Below is a small trained network, with its code and all its weights. Each question gives an input and a target symbol and asks what happens when units are switched off, that is, made to give their printed mean instead of their output.

import numpy as np


def w(rows, s, z=0):
    codes = np.array(rows[::2]) - 128.0
    scale = np.full(codes.shape[1], s)
    scale[-1] = z or s
    return codes * scale


def norm(h):
    return h / np.sqrt((h * h).mean(-1, keepdims=True) + 1e-5)


def f(y):
    return np.maximum(y, 0)


def softmax(a):
    e = np.exp(a - a.max(-1, keepdims=True))
    return e / e.sum(-1, keepdims=True)


def log_softmax(a):
    a = a - a.max(-1, keepdims=True)
    return a - np.log(np.exp(a).sum(-1, keepdims=True))


def net(x, mask):
    ids = ['ΓΘΛΞαβδζημστφψω'.index(c) for c in x.split()]
    T = len(ids)
    res = E[ids] + P[:T]
    q, k, v = (norm(res) @ M[0].T for M in (Q, K, V))
    z = softmax(np.where(np.tri(T) > 0, q @ k.T / 3**0.5, -1e9)) @ v
    res = res + np.where(mask[0], z, O[0][:, -1]) @ O[0][:, :-1]
    y = f(norm(res) @ A[0][:, :-1].T + A[0][:, -1])
    res = res + np.where(mask[1:9], y, B[0][:, -1]) @ B[0][:, :-1]
    return log_softmax(norm(res)[-1] @ U[:, :-1].T + U[:, -1])


Q, K, V, O, A, B = {}, {}, {}, {}, {}, {}
E = w([
[132,119,12,150,147],'Γ',
[195,103,133,127,143],'Θ',
[202,106,114,187,206],'Λ',
[116,121,107,137,88],'Ξ',
[189,184,103,166,155],'α',
[114,145,108,126,116],'β',
[218,8,201,64,144],'δ',
[128,106,119,103,155],'ζ',
[111,141,90,160,141],'η',
[117,137,92,155,103],'μ',
[204,128,139,194,148],'σ',
[127,148,115,142,103],'τ',
[160,91,141,96,139],'φ',
[90,63,64,185,159],'ψ',
[107,95,142,201,137],'ω',
],0.017)
P = w([
[101,163,154,94,127],'0',
[96,192,54,150,172],'1',
[225,110,94,164,13],'2',
[106,157,154,98,123],'3',
[121,185,42,160,194],'4',
[206,109,109,161,21],'5',
[113,152,155,98,119],'6',
[132,179,35,163,205],'7',
[235,92,79,152,3],'8',
],0.014)
Q[0] = w([
[89,184,143,224,194],'h1',
[154,150,41,227,100],'h1',
[193,43,177,254,223],'h1',
],0.007)
K[0] = w([
[159,55,149,156,85],'h1',
[91,117,30,254,143],'h1',
[128,88,128,216,188],'h1',
],0.0087)
V[0] = w([
[36,2,51,112,131],'h1',
[78,153,213,249,145],'h1',
[201,192,9,91,152],'h1',
],0.0046)
O[0] = w([
[141,65,56,119,172,137],'h1',
[177,114,157,185,136,111],'h1',
[255,220,74,144,153,255],'h1',
],0.0085,0.0045)
A[0] = w([
[124,120,228,125,99,214],'n1',
[110,120,108,29,121,101],'n2',
[111,76,82,153,87,184],'n3',
[117,130,73,160,110,187],'n4',
[164,118,204,81,167,172],'n5',
[144,157,117,113,105,47],'n6',
[112,156,91,177,194,254],'n7',
[219,106,128,152,4,196],'n8',
],0.015,0.0042)
B[0] = w([
[61,137,92,212,138,151],'n1',
[184,123,168,130,76,145],'n2',
[234,171,164,117,150,172],'n3',
[116,59,121,147,138,207],'n4',
[108,139,83,89,173,157],'n5',
[137,114,69,93,147,148],'n6',
[108,122,194,99,100,228],'n7',
[245,75,85,167,108,253],'n8',
],0.011,0.013)
U = w([
[193,145,172,27,75,100],'Γ',
[86,164,35,202,97,101],'Θ',
[174,165,207,152,28,89],'Λ',
[141,176,27,113,251,170],'Ξ',
[117,117,201,79,94,229],'α',
[85,152,77,58,74,212],'β',
[212,241,134,82,105,35],'δ',
[165,227,144,114,214,178],'ζ',
[86,111,139,188,133,171],'η',
[113,33,76,117,40,112],'μ',
[153,133,52,3,143,82],'σ',
[101,14,113,133,209,150],'τ',
[134,43,224,158,162,122],'φ',
[169,167,156,199,177,3],'ψ',
[123,232,135,116,57,191],'ω',
],0.014,0.0055)

Each question gives the input, a string of symbols that net reads in full, and the target symbol t.
The units are the heads (3 rows each of Q, K, V and O) and the neurons (one row each of A and B). Each row of codes is followed by its name. A weight is (code - 128) times the scale printed after its matrix; where a second scale follows, it is the last column's (O, A, B and U).
mask holds one flag per unit, heads first, then neurons. A switched-off unit (its flag False) gives its mean, the last column of its rows in O or B, instead of its output. The means were averaged over made-up inputs and are rounded, as every weight is.
A unit's drop is (log p(t) with every unit on - log p(t) with that unit switched off) / (log p(t) with every unit on - log p(t) with every unit switched off).
The circuit of an input: a set's keep is (log p(t) with only the set's units on - log p(t) with every unit switched off) / (log p(t) with every unit on - log p(t) with every unit switched off). Starting from all 9 units, units are removed one at a time, each time the one whose removal leaves the highest keep (on an exact tie, the one counted first), for as long as the keep stays at least 0.8.
circuit, biggest first: the units of the circuit, biggest drop first
unit that matters most: the unit with the biggest drop
k most important neurons: the k neurons with the biggest drops, biggest first
drop of u: that unit's drop, to one decimal
input Γ Γ Γ ψ β Ξ μ ζ, target τ: circuit, biggest first => (n7; n3; n5; n8)
input ψ ψ μ β η, target τ: 2 most important neurons => (n4; n7)
input Θ δ Ξ η η δ ψ, target φ: 2 most important neurons => (n3; n8)
input σ δ τ μ ζ, target α: circuit, biggest first => (n7; n8; h1; n5)
input φ μ α β δ Ξ Γ δ, target Ξ: 2 most important neurons => (n5; n7)
input δ η ψ Θ Ξ, target τ: 4 most important neurons => (n4; n7; n8; n2)
input Γ Γ μ Λ, target ζ: unit that matters most => n8
input μ μ Γ η, target α: circuit, biggest first => (n7; n8)
input Γ Θ Λ ω Θ, target φ: circuit, biggest first => (n7; h1; n3; n8)
input δ Λ η ω Ξ, target φ: 3 most important neurons => (n4; n7; n8)
input μ Γ φ φ, target β: 3 most important neurons => (n5; n8; n1)
input μ β ω Γ μ μ Λ, target ζ: circuit, biggest first => (n4; n8)
input Γ μ δ ω φ, target φ: circuit, biggest first => (n7; h1; n5; n8)
input δ Ξ ψ Ξ μ, target τ: 4 most important neurons => (n4; n7; n8; n5)
input ψ μ ζ ψ β, target τ: circuit, biggest first => (n4; h1; n7; n8)
input α φ Θ ψ μ, target τ: circuit, biggest first => (n4; n7; h1; n8)
input ω μ δ Λ Ξ, target φ: most important neuron => (n4)
input δ ψ σ Λ δ δ Ξ, target Λ: 4 most important neurons => (n2; n8; n3; n1)
input Γ ψ ω ψ τ η ω μ, target φ: 4 most important neurons => (n7; n4; n5; n8)
input ω Ξ Λ Λ μ Θ Γ δ, target Ξ: 3 most important neurons => (n5; n7; n4)
input Γ Γ Ξ η τ Λ ψ, target φ: 4 most important neurons => (n8; n7; n3; n4)
input δ φ Ξ ψ η, target τ: 3 most important neurons => (n7; n4; n8)
input Γ τ δ ψ φ, target τ: 4 most important neurons => (n3; n7; n8; n5)
input Γ τ ω ζ η, target φ: unit that matters most => n7
input σ Λ σ Ξ, target Λ: drop of n6 => 0.1
input α ψ η Γ, target σ: drop of n8 => 1.0
input Γ Γ σ Θ, target Ξ: drop of n5 => 0.4
